Below are the code and all the weights of a small trained network. Each question names an input and a class and asks about switching units off, where a switched-off unit gives its printed mean instead of its output.

import numpy as np


def w(rows, s, z=0):
    codes = np.array(rows[::2]) - 128.0
    scale = np.full(codes.shape[1], s)
    scale[-1] = z or s
    return codes * scale


def f(y):
    return y / 2 * (1 + np.tanh(0.7978845608 * (y + 0.044715 * y**3)))


def log_softmax(a):
    a = a - a.max(-1, keepdims=True)
    return a - np.log(np.exp(a).sum(-1, keepdims=True))


def net(x, mask):
    res = np.array(x, float).reshape(1, 3) / 4 @ E
    y = f(res @ A[0][:, :-1].T + A[0][:, -1])
    res = res + np.where(mask, y, B[0][:, -1]) @ B[0][:, :-1]
    return log_softmax(res[-1] @ U[:, :-1].T + U[:, -1])


A, B = {}, {}
E = w([
[227,81,186,171,192,182,78,124,103,133],'x0',
[112,70,144,136,71,137,129,249,176,130],'x1',
[166,182,118,98,175,188,152,174,163,2],'x2',
],0.0098)
A[0] = w([
[103,95,108,142,68,167,101,254,179,123,87],'neuron 0',
[137,145,111,81,172,197,170,143,161,53,34],'neuron 1',
[149,178,139,90,153,140,117,145,187,21,50],'neuron 2',
[211,71,205,117,188,173,72,121,96,81,95],'neuron 3',
[137,219,75,142,155,134,108,24,132,116,87],'neuron 4',
[81,196,109,85,108,67,180,144,145,107,5],'neuron 5',
[48,173,76,49,107,38,234,117,139,84,103],'neuron 6',
],0.0075,0.0017)
B[0] = w([
[204,119,179,23,142,180,190,107,123,137,227],'neuron 0',
[100,62,149,87,108,47,38,52,205,179,213],'neuron 1',
[43,60,164,94,143,90,94,75,166,175,221],'neuron 2',
[161,91,149,175,57,120,87,118,99,35,237],'neuron 3',
[159,173,235,57,148,211,203,116,116,155,221],'neuron 4',
[207,48,117,254,70,187,87,155,55,90,194],'neuron 5',
[114,69,160,137,61,141,113,144,89,74,255],'neuron 6',
],0.0083,0.0081)
U = w([
[153,83,135,215,82,149,80,160,80,16,83],'0',
[74,64,148,99,122,1,69,84,165,218,151],'1',
[187,146,168,19,147,224,218,148,125,119,92],'2',
[115,154,107,142,137,101,144,163,162,77,255],'3',
[99,161,11,161,212,127,124,180,179,114,43],'4',
[96,208,42,160,215,90,123,230,172,91,31],'5',
],0.0084,0.0066)

Each question gives the input, the list of numbers given to net, and the class t.
The units are the neurons (one row each of A and B). Each row of codes is followed by its name. A weight is (code - 128) times the scale printed after its matrix; where a second scale follows, it is the last column's (A, B and U).
mask holds one flag per neuron, in row order. A switched-off neuron (its flag False) gives its mean, the last column of its row in B, instead of its output. The means were averaged over made-up inputs and are rounded, as every weight is.
A unit's drop is (log p(t) with every unit on - log p(t) with that unit switched off) / (log p(t) with every unit on - log p(t) with every unit switched off).
The circuit of an input: a set's keep is (log p(t) with only the set's units on - log p(t) with every unit switched off) / (log p(t) with every unit on - log p(t) with every unit switched off). Starting from all 7 units, units are removed one at a time, each time the one whose removal leaves the highest keep (on an exact tie, the one counted first), for as long as the keep stays at least 0.8.
circuit, biggest first: the units of the circuit, biggest drop first
most important unit: the unit with the biggest drop
top k neurons: the k neurons with the biggest drops, biggest first
drop of u: that unit's drop, to one decimal
input [5,8,5], class 2: top 3 neurons	(neuron 0; neuron 5; neuron 6)
input [0,6,2], class 2: circuit, biggest first	(neuron 0)
input [0,5,6], class 1: circuit, biggest first	(neuron 1; neuron 2)
input [-2,-3,-2], class 3: top 3 neurons	(neuron 0; neuron 1; neuron 2)
input [2,-1,3], class 3: circuit, biggest first	(neuron 5; neuron 0)
input [1,3,4], class 1: circuit, biggest first	(neuron 1; neuron 2; neuron 5)
input [-8,0,6], class 0: top 2 neurons	(neuron 5; neuron 6)
input [-1,5,-3], class 2: top 3 neurons	(neuron 0; neuron 1; neuron 2)
input [8,7,-8], class 0: top 4 neurons	(neuron 3; neuron 1; neuron 2; neuron 4)
input [6,1,7], class 1: top 4 neurons	(neuron 1; neuron 2; neuron 5; neuron 6)
input [-4,5,1], class 2: top 3 neurons	(neuron 0; neuron 3; neuron 1)
input [0,-6,7], class 1: top 3 neurons	(neuron 1; neuron 2; neuron 0)
input [0,-3,-2], class 3: top 2 neurons	(neuron 0; neuron 1)
input [3,-2,0], class 3: most important unit	neuron 5
input [7,1,-5], class 0: top 3 neurons	(neuron 3; neuron 1; neuron 2)
input [0,1,1], class 3: top 2 neurons	(neuron 4; neuron 1)
input [1,-2,-3], class 3: top 2 neurons	(neuron 1; neuron 2)
input [-6,8,3], class 2: top 2 neurons	(neuron 0; neuron 3)
input [-2,1,-1], class 3: top 2 neurons	(neuron 1; neuron 3)
input [-8,4,6], class 0: circuit, biggest first	(neuron 5)
input [-7,5,0], class 0: top 3 neurons	(neuron 5; neuron 6; neuron 4)
input [-3,1,4], class 1: drop of neuron 0	0.0
input [-2,-5,6], class 1: drop of neuron 2	0.4
input [-1,-7,-2], class 2: drop of neuron 4	0.3
input [-6,8,-6], class 2: drop of neuron 0	0.8
